Here is a tiny trained network, its code and every weight. The questions are about switching its units off for an input and a class, where a switched-off unit gives its printed mean instead of its output.

import numpy as np


def w(rows, s, z=0):
    codes = np.array(rows[::2]) - 128.0
    scale = np.full(codes.shape[1], s)
    scale[-1] = z or s
    return codes * scale


def norm(h):
    return h / np.sqrt((h * h).mean(-1, keepdims=True) + 1e-5)


def f(y):
    return np.maximum(y, 0)


def log_softmax(a):
    a = a - a.max(-1, keepdims=True)
    return a - np.log(np.exp(a).sum(-1, keepdims=True))


def net(x, mask):
    res = np.array(x, float).reshape(1, 7) / 4 @ E
    u = 0
    for l in range(2):
        y = f(norm(res) @ A[l][:, :-1].T + A[l][:, -1])
        res = res + np.where(mask[u : u + 9], y, B[l][:, -1]) @ B[l][:, :-1]
        u += 9
    return log_softmax(norm(res)[-1] @ U[:, :-1].T + U[:, -1])


A, B = {}, {}
E = w([
[222,210,30],'x0',
[176,49,12],'x1',
[188,119,217],'x2',
[193,123,162],'x3',
[205,40,249],'x4',
[134,83,140],'x5',
[125,136,126],'x6',
],0.0013)
A[0] = w([
[121,32,240,114],'0.n1',
[186,18,126,158],'0.n2',
[69,38,209,174],'0.n3',
[222,132,27,158],'0.n4',
[60,46,129,252],'0.n5',
[216,113,54,188],'0.n6',
[186,251,144,170],'0.n7',
[44,153,227,70],'0.n8',
[253,229,189,173],'0.n9',
],0.0037,0.0015)
B[0] = w([
[203,154,160,230],'0.n1',
[157,233,146,209],'0.n2',
[177,198,136,227],'0.n3',
[212,103,147,231],'0.n4',
[153,211,122,229],'0.n5',
[223,92,207,221],'0.n6',
[51,91,194,231],'0.n7',
[255,86,109,195],'0.n8',
[22,116,184,251],'0.n9',
],0.0035,0.0024)
A[1] = w([
[77,252,125,159],'1.n1',
[59,104,233,145],'1.n2',
[45,228,125,141],'1.n3',
[66,233,53,252],'1.n4',
[88,185,80,150],'1.n5',
[146,108,97,68],'1.n6',
[116,121,74,83],'1.n7',
[172,220,131,180],'1.n8',
[192,173,157,208],'1.n9',
],0.0038,0.0012)
B[1] = w([
[71,45,139,218],'1.n1',
[111,251,54,214],'1.n2',
[51,59,115,205],'1.n3',
[157,18,175,230],'1.n4',
[91,85,155,177],'1.n5',
[147,142,74,134],'1.n6',
[126,215,153,143],'1.n7',
[109,50,158,237],'1.n8',
[91,121,168,253],'1.n9',
],0.0031,0.0027)
U = w([
[219,150,218,181],'0',
[126,212,91,46],'1',
[61,216,149,99],'2',
[30,50,118,164],'3',
[120,220,41,1],'4',
[209,109,1,140],'5',
],0.012,0.011)

Each question gives the input, the list of numbers given to net, and the class t.
The units are the neurons (one row each of A and B). Each row of codes is followed by its name. A weight is (code - 128) times the scale printed after its matrix; where a second scale follows, it is the last column's (A, B and U).
mask holds one flag per neuron, layer by layer. A switched-off neuron (its flag False) gives its mean, the last column of its row in B, instead of its output. The means were averaged over made-up inputs and are rounded, as every weight is.
A unit's drop is (log p(t) with every unit on - log p(t) with that unit switched off) / (log p(t) with every unit on - log p(t) with every unit switched off).
The circuit of an input: a set's keep is (log p(t) with only the set's units on - log p(t) with every unit switched off) / (log p(t) with every unit on - log p(t) with every unit switched off). Starting from the 12 units with the biggest drops (on a tie, the unit counted first), units are removed one at a time, each time the one whose removal leaves the highest keep (on an exact tie, the one counted first), for as long as the keep stays at least 0.8.
units of the circuit, in order: the units of the circuit, biggest drop first
top k neurons: the k neurons with the biggest drops, biggest first
k most important neurons of layer l: the k neurons of layer l with the biggest drops, biggest first
drop of u: that unit's drop, to one decimal
input [-5,8,0,-1,-6,-5,8], class 5: units of the circuit, in order	(0.n9 0.n7)
input [6,5,3,-4,-2,-5,3], class 0: units of the circuit, in order	(0.n6)
input [-2,6,-4,-6,-4,3,7], class 5: 4 most important neurons of layer 0	(0.n9 0.n7 0.n2 0.n4)
input [8,-3,4,4,-1,-7,1], class 2: top 2 neurons	(0.n9 0.n7)
input [1,8,0,-8,2,2,-4], class 0: top 2 neurons	(0.n6 0.n2)
input [5,-2,6,-1,-4,-3,-7], class 2: top 2 neurons	(1.n2 0.n7)
input [-1,2,-8,4,-4,5,-1], class 5: top 2 neurons	(0.n9 0.n2)
input [5,-3,1,-4,-1,7,-1], class 2: drop of 1.n2	0.4
input [4,-8,2,3,3,-4,8], class 3: drop of 0.n9	0.4
input [-4,-7,-5,-1,-7,-5,7], class 3: drop of 1.n4	0.1
